Below is a small trained network, with its code and all its weights. Each question gives an input and a class and asks what happens when units are switched off, that is, made to give their printed mean instead of their output.

import numpy as np


def w(rows, s, z=0):
    codes = np.array(rows[::2]) - 128.0
    scale = np.full(codes.shape[1], s)
    scale[-1] = z or s
    return codes * scale


def norm(h):
    return h / np.sqrt((h * h).mean(-1, keepdims=True) + 1e-5)


def f(y):
    return np.maximum(y, 0)


def log_softmax(a):
    a = a - a.max(-1, keepdims=True)
    return a - np.log(np.exp(a).sum(-1, keepdims=True))


def net(x, mask):
    res = np.array(x, float).reshape(1, 3) / 4 @ E
    u = 0
    for l in range(3):
        y = f(norm(res) @ A[l][:, :-1].T + A[l][:, -1])
        res = res + np.where(mask[u : u + 11], y, B[l][:, -1]) @ B[l][:, :-1]
        u += 11
    return log_softmax(norm(res)[-1] @ U[:, :-1].T + U[:, -1])


A, B = {}, {}
E = w([
[60,167,230,118],'x0',
[1,96,80,221],'x1',
[75,25,140,20],'x2',
],0.0083)
A[0] = w([
[183,82,58,145,15],'L0N1',
[154,166,128,175,63],'L0N2',
[115,220,197,192,114],'L0N3',
[92,59,176,61,64],'L0N4',
[142,16,79,77,72],'L0N5',
[131,209,224,59,139],'L0N6',
[254,162,136,88,77],'L0N7',
[181,175,70,176,75],'L0N8',
[6,145,130,225,127],'L0N9',
[187,82,45,144,2],'L0N10',
[47,132,2,136,87],'L0N11',
],0.0084,0.0089)
B[0] = w([
[142,120,87,123,131],'L0N1',
[131,194,114,124,140],'L0N2',
[52,195,121,90,211],'L0N3',
[73,152,90,9,167],'L0N4',
[76,197,141,86,173],'L0N5',
[118,116,255,160,225],'L0N6',
[197,55,164,221,189],'L0N7',
[87,175,123,49,166],'L0N8',
[167,67,203,168,254],'L0N9',
[172,97,60,140,132],'L0N10',
[176,46,178,164,194],'L0N11',
],0.0083,0.0061)
A[1] = w([
[92,94,161,67,102],'L1N1',
[136,143,132,147,60],'L1N2',
[133,232,118,166,98],'L1N3',
[170,177,143,212,177],'L1N4',
[163,112,73,121,1],'L1N5',
[141,82,58,93,151],'L1N6',
[202,113,7,148,97],'L1N7',
[220,126,174,83,102],'L1N8',
[138,196,93,144,101],'L1N9',
[131,136,127,123,97],'L1N10',
[114,102,160,138,105],'L1N11',
],0.016,0.0065)
B[1] = w([
[148,177,68,135,205],'L1N1',
[133,130,122,120,132],'L1N2',
[136,112,55,18,191],'L1N3',
[109,70,86,72,255],'L1N4',
[108,164,163,142,134],'L1N5',
[103,216,174,131,172],'L1N6',
[58,244,237,146,177],'L1N7',
[152,75,63,198,204],'L1N8',
[105,129,113,63,154],'L1N9',
[122,118,127,132,128],'L1N10',
[167,170,105,154,177],'L1N11',
],0.011,0.009)
A[2] = w([
[182,145,133,117,128],'L2N1',
[100,58,98,198,122],'L2N2',
[92,101,55,34,105],'L2N3',
[216,80,120,164,52],'L2N4',
[95,179,197,147,48],'L2N5',
[207,71,134,140,87],'L2N6',
[168,10,28,145,163],'L2N7',
[95,169,93,136,109],'L2N8',
[81,190,234,138,3],'L2N9',
[100,128,23,67,95],'L2N10',
[107,61,31,250,101],'L2N11',
],0.012,0.0064)
B[2] = w([
[106,79,108,156,153],'L2N1',
[252,77,131,115,209],'L2N2',
[152,156,15,114,229],'L2N3',
[155,40,177,183,175],'L2N4',
[126,164,151,133,169],'L2N5',
[149,41,143,193,180],'L2N6',
[49,151,209,151,254],'L2N7',
[126,111,74,192,159],'L2N8',
[129,254,135,191,184],'L2N9',
[81,113,45,41,213],'L2N10',
[237,43,158,166,232],'L2N11',
],0.0094,0.0077)
U = w([
[170,4,182,172,254],'0',
[88,129,29,33,58],'1',
[89,244,218,157,51],'2',
],0.019,0.0014)

Each question gives the input, the list of numbers given to net, and the class t.
The units are the neurons (one row each of A and B). Each row of codes is followed by its name. A weight is (code - 128) times the scale printed after its matrix; where a second scale follows, it is the last column's (A, B and U).
mask holds one flag per neuron, layer by layer. A switched-off neuron (its flag False) gives its mean, the last column of its row in B, instead of its output. The means were averaged over made-up inputs and are rounded, as every weight is.
A unit's drop is (log p(t) with every unit on - log p(t) with that unit switched off) / (log p(t) with every unit on - log p(t) with every unit switched off).
The circuit of an input: a set's keep is (log p(t) with only the set's units on - log p(t) with every unit switched off) / (log p(t) with every unit on - log p(t) with every unit switched off). Starting from the 12 units with the biggest drops (on a tie, the unit counted first), units are removed one at a time, each time the one whose removal leaves the highest keep (on an exact tie, the one counted first), for as long as the keep stays at least 0.8.
units of the circuit, in order: the units of the circuit, biggest drop first
top k neurons: the k neurons with the biggest drops, biggest first
top k neurons in layer l: the k neurons of layer l with the biggest drops, biggest first
drop when u is switched off: that unit's drop, to one decimal
input [-7,0,-2], class 2: units of the circuit, in order : L1N7
input [-7,5,-6], class 2: top 3 neurons : L1N7, L0N6, L0N3
input [-8,6,-1], class 2: top 2 neurons : L1N7, L0N6
input [7,8,-8], class 0: top 2 neurons : L0N9, L1N7
input [5,3,4], class 2: top 4 neurons : L1N8, L1N4, L1N3, L0N9
input [7,-7,-8], class 1: units of the circuit, in order : L1N3, L1N4
input [8,2,8], class 1: top 3 neurons : L0N4, L1N7, L1N1
input [-5,-3,4], class 2: top 2 neurons in layer 1 : L1N6, L1N7
input [-4,3,5], class 1: top 2 neurons : L0N5, L1N7
input [6,-4,5], class 2: top 2 neurons in layer 1 : L1N4, L1N3
input [-6,-5,-1], class 2: top 2 neurons : L1N7, L0N6
input [4,-5,8], class 1: drop when L1N10 is switched off : 0.0
input [-8,4,-6], class 2: drop when L1N7 is switched off : 2.3
input [6,-8,-3], class 0: units of the circuit, in order : L1N8
input [-6,-3,-1], class 2: drop when L1N7 is switched off : 1.1
